Here is a tiny trained network, its code and every weight. The questions are about switching its units off for an input and a target symbol, where a switched-off unit gives its printed mean instead of its output.

import numpy as np


def w(rows, s, z=0):
    codes = np.array(rows[::2]) - 128.0
    scale = np.full(codes.shape[1], s)
    scale[-1] = z or s
    return codes * scale


def f(y):
    return np.maximum(y, 0)


def softmax(a):
    e = np.exp(a - a.max(-1, keepdims=True))
    return e / e.sum(-1, keepdims=True)


def log_softmax(a):
    a = a - a.max(-1, keepdims=True)
    return a - np.log(np.exp(a).sum(-1, keepdims=True))


def net(x, mask):
    ids = ['ΘΦΩαβγδελμξπσ'.index(c) for c in x.split()]
    T = len(ids)
    res = E[ids] + P[:T]
    r = res
    for j in range(3):
        rows = slice(2 * j, 2 * j + 2)
        q, k, v = (r @ M[0][rows].T for M in (Q, K, V))
        z = softmax(np.where(np.tri(T) > 0, q @ k.T / 2**0.5, -1e9)) @ v
        o = O[0][rows]
        res = res + np.where(mask[j], z, o[:, -1]) @ o[:, :-1]
    y = f(res @ A[0][:, :-1].T + A[0][:, -1])
    res = res + np.where(mask[3:27], y, B[0][:, -1]) @ B[0][:, :-1]
    return log_softmax(res[-1] @ U[:, :-1].T + U[:, -1])


Q, K, V, O, A, B = {}, {}, {}, {}, {}, {}
E = w([
[148,151,223,161,126,102,138,126,139],'Θ',
[101,162,120,169,119,50,149,117,184],'Φ',
[124,103,136,119,82,196,145,142,115],'Ω',
[30,184,140,114,157,115,117,190,67],'α',
[107,76,99,192,103,163,155,113,189],'β',
[64,105,97,82,196,182,192,155,49],'γ',
[163,75,168,151,150,177,174,120,144],'δ',
[143,135,123,116,99,106,163,128,149],'ε',
[115,92,120,128,152,130,199,78,126],'λ',
[82,176,138,97,191,9,183,156,105],'μ',
[67,139,144,177,129,137,158,106,129],'ξ',
[108,144,196,178,108,220,131,153,113],'π',
[89,178,133,129,68,150,132,133,124],'σ',
],0.014)
P = w([
[120,140,178,89,76,148,125,106,142],'0',
[19,52,231,118,85,111,167,108,201],'1',
[129,168,151,150,133,143,88,58,69],'2',
[141,222,179,61,170,207,136,155,227],'3',
[19,35,167,116,74,95,195,168,197],'4',
[149,150,106,196,136,115,107,108,41],'5',
[129,224,172,55,190,195,153,191,228],'6',
[11,44,183,112,95,59,190,178,170],'7',
[167,143,54,231,126,90,112,154,4],'8',
[117,226,155,48,211,182,167,229,224],'9',
[36,68,255,170,77,68,203,135,175],'10',
[148,128,31,211,104,95,110,119,47],'11',
],0.0094)
Q[0] = w([
[73,42,160,133,57,77,156,150,103],'head 1',
[73,128,160,117,148,148,222,211,189],'head 1',
[88,178,210,73,135,157,254,220,247],'head 2',
[49,30,179,157,31,75,184,140,58],'head 2',
[59,67,146,131,68,99,187,139,151],'head 3',
[237,211,137,38,117,191,125,152,129],'head 3',
],0.0095)
K[0] = w([
[241,97,62,255,61,118,67,70,51],'head 1',
[140,163,67,133,197,88,145,208,41],'head 1',
[128,135,69,126,227,89,111,252,29],'head 2',
[245,142,66,249,38,128,110,49,75],'head 2',
[229,138,26,183,130,118,93,146,17],'head 3',
[113,146,176,16,158,170,169,199,193],'head 3',
],0.0088)
V[0] = w([
[101,165,136,55,201,21,165,113,72],'head 1',
[152,128,1,102,99,124,137,87,153],'head 1',
[130,206,121,197,81,46,77,144,221],'head 2',
[242,85,136,116,141,95,177,74,190],'head 2',
[245,127,145,88,159,170,85,202,110],'head 3',
[71,49,152,187,214,104,185,88,140],'head 3',
],0.0098)
O[0] = w([
[247,135,104,106,61,135,127,111,138,89],'head 1',
[82,128,56,50,99,140,174,149,182,45],'head 1',
[95,189,55,198,61,137,114,144,149,89],'head 2',
[123,141,144,148,88,105,243,185,142,52],'head 2',
[117,88,157,128,127,119,120,206,114,3],'head 3',
[175,152,140,156,209,131,164,87,138,202],'head 3',
],0.012,0.005)
A[0] = w([
[109,107,154,107,154,164,152,160,208,112],'neuron 1',
[77,128,62,128,116,136,122,141,127,188],'neuron 2',
[179,144,141,138,106,92,137,114,84,138],'neuron 3',
[121,79,145,135,106,107,150,225,157,182],'neuron 4',
[170,165,127,145,141,128,86,73,115,128],'neuron 5',
[161,159,87,153,118,137,149,117,138,96],'neuron 6',
[132,162,134,164,149,137,100,125,90,236],'neuron 7',
[137,190,113,113,139,153,153,158,101,137],'neuron 8',
[146,152,140,162,156,147,116,76,133,81],'neuron 9',
[149,107,174,120,171,123,87,114,79,151],'neuron 10',
[106,170,111,103,165,101,126,161,107,123],'neuron 11',
[156,76,170,82,157,154,74,134,140,116],'neuron 12',
[161,111,140,56,155,144,157,115,172,73],'neuron 13',
[139,93,190,139,124,90,115,160,164,123],'neuron 14',
[93,139,127,139,94,135,197,180,133,93],'neuron 15',
[148,185,147,79,143,138,118,151,140,173],'neuron 16',
[122,179,174,128,107,84,130,103,134,252],'neuron 17',
[76,119,126,89,102,136,114,140,195,194],'neuron 18',
[124,77,81,125,163,136,140,104,90,209],'neuron 19',
[81,81,143,152,153,146,133,167,152,100],'neuron 20',
[120,131,118,137,135,134,2,111,69,48],'neuron 21',
[190,127,119,108,79,150,85,90,154,184],'neuron 22',
[137,117,189,126,151,152,114,128,125,203],'neuron 23',
[119,87,107,165,122,59,131,106,140,205],'neuron 24',
],0.01,0.0039)
B[0] = w([
[98,124,140,127,222,118,162,101,106,197],'neuron 1',
[149,172,197,148,96,96,98,138,168,184],'neuron 2',
[107,161,163,129,152,229,99,152,183,177],'neuron 3',
[86,72,95,84,93,111,195,188,63,167],'neuron 4',
[60,71,88,84,125,139,168,159,69,248],'neuron 5',
[92,185,156,108,156,145,73,169,126,181],'neuron 6',
[146,61,133,170,93,132,124,77,136,234],'neuron 7',
[76,33,149,126,119,130,103,96,123,154],'neuron 8',
[79,101,86,96,88,104,136,150,104,238],'neuron 9',
[101,182,51,142,108,96,114,147,132,254],'neuron 10',
[135,59,117,118,101,205,125,36,167,149],'neuron 11',
[106,161,89,113,132,68,116,130,105,237],'neuron 12',
[172,177,205,60,61,103,162,75,152,194],'neuron 13',
[169,173,127,92,97,134,143,155,57,178],'neuron 14',
[144,109,3,136,126,89,193,105,219,174],'neuron 15',
[127,70,140,150,47,127,107,100,122,175],'neuron 16',
[186,57,96,126,123,223,143,123,105,219],'neuron 17',
[82,79,155,31,166,149,62,128,186,186],'neuron 18',
[162,178,143,191,12,139,70,141,154,201],'neuron 19',
[166,224,167,157,138,110,123,230,119,201],'neuron 20',
[206,100,182,176,154,51,167,158,230,211],'neuron 21',
[182,131,77,97,217,132,121,199,123,223],'neuron 22',
[115,156,76,133,111,111,141,90,103,240],'neuron 23',
[159,144,163,132,93,198,82,142,60,197],'neuron 24',
],0.0059,0.0094)
U = w([
[144,126,152,185,63,147,129,114,87,254],'Θ',
[131,233,90,168,75,103,129,137,176,47],'Φ',
[57,122,121,83,154,150,74,177,72,62],'Ω',
[141,74,82,140,177,82,106,139,153,66],'α',
[102,160,125,124,255,147,130,114,203,165],'β',
[131,178,125,97,126,93,108,94,122,90],'γ',
[145,143,115,153,158,99,192,171,104,33],'δ',
[109,49,96,110,59,101,170,146,157,75],'ε',
[170,94,196,134,122,122,167,80,177,93],'λ',
[164,139,130,107,155,198,114,160,129,107],'μ',
[95,50,87,143,128,177,105,43,75,243],'ξ',
[139,209,163,196,124,99,85,141,116,155],'π',
[124,83,212,114,107,151,53,103,177,128],'σ',
],0.0067,0.0023)

Each question gives the input, a string of symbols that net reads in full, and the target symbol t.
The units are the heads (2 rows each of Q, K, V and O) and the neurons (one row each of A and B). Each row of codes is followed by its name. A weight is (code - 128) times the scale printed after its matrix; where a second scale follows, it is the last column's (O, A, B and U).
mask holds one flag per unit, heads first, then neurons. A switched-off unit (its flag False) gives its mean, the last column of its rows in O or B, instead of its output. The means were averaged over made-up inputs and are rounded, as every weight is.
A unit's drop is (log p(t) with every unit on - log p(t) with that unit switched off) / (log p(t) with every unit on - log p(t) with every unit switched off).
The circuit of an input: a set's keep is (log p(t) with only the set's units on - log p(t) with every unit switched off) / (log p(t) with every unit on - log p(t) with every unit switched off). Starting from the 12 units with the biggest drops (on a tie, the unit counted first), units are removed one at a time, each time the one whose removal leaves the highest keep (on an exact tie, the one counted first), for as long as the keep stays at least 0.8.
circuit, biggest first: the units of the circuit, biggest drop first
unit that matters most: the unit with the biggest drop
k most important neurons: the k neurons with the biggest drops, biggest first
heads that matter: for each layer, one digit per head in row order, 1 if its drop is at least 0.15 and else 0, layers parted by /
input ξ β Ω γ Ω γ ε ξ σ β β, target σ: heads that matter -> 011
input λ λ β Ω Φ ε ε γ, target ε: circuit, biggest first -> (head 2; head 1; neuron 15)
input λ β λ Φ δ σ α β λ λ, target α: unit that matters most -> head 2
input β μ Φ, target ξ: circuit, biggest first -> (head 3; neuron 17; neuron 5)
input Θ β δ ε, target ε: heads that matter -> 011
input Ω δ ε, target ξ: 3 most important neurons -> (neuron 20; neuron 21; neuron 17)
input δ Φ δ Θ ξ α Ω, target α: 2 most important neurons -> (neuron 21; neuron 22)
input Θ Ω Θ β ε, target Θ: heads that matter -> 110
input λ ε π ξ β σ μ β ε Φ, target μ: heads that matter -> 100
input λ β σ ε Φ, target σ: heads that matter -> 011
input Ω π σ β, target β: heads that matter -> 100
input β ε ε Φ β, target ε: circuit, biggest first -> (head 2; head 3; neuron 4)
input ε β ε π, target π: circuit, biggest first -> (head 1; head 3; neuron 20; neuron 5)
input Φ Θ ε ε Θ β Φ δ Ω σ, target σ: heads that matter -> 011
input ξ Φ π β δ σ δ, target δ: heads that matter -> 011
input α Φ β μ Φ Ω Θ β γ β, target γ: unit that matters most -> head 2
input λ Φ μ Ω Ω δ Ω λ π, target ξ: circuit, biggest first -> (head 3; neuron 20; neuron 7; neuron 5)
input ξ Θ δ Ω Φ λ β α Ω δ, target α: heads that matter -> 110
input σ μ ε π δ β σ, target μ: heads that matter -> 100
input π Φ ε Φ γ Φ Ω ξ, target Φ: circuit, biggest first -> (head 2)
input Φ ε β Ω σ β ε ξ ε μ ξ, target ε: 2 most important neurons -> (neuron 15; neuron 4)
input π β ε Θ β λ Ω, target Ω: heads that matter -> 001
input β ξ Θ β Θ ε Φ Φ λ β ε, target λ: heads that matter -> 111
input δ ξ α β β β Φ σ β β, target α: 3 most important neurons -> (neuron 21; neuron 22; neuron 5)
input β λ α σ, target α: 2 most important neurons -> (neuron 21; neuron 22)
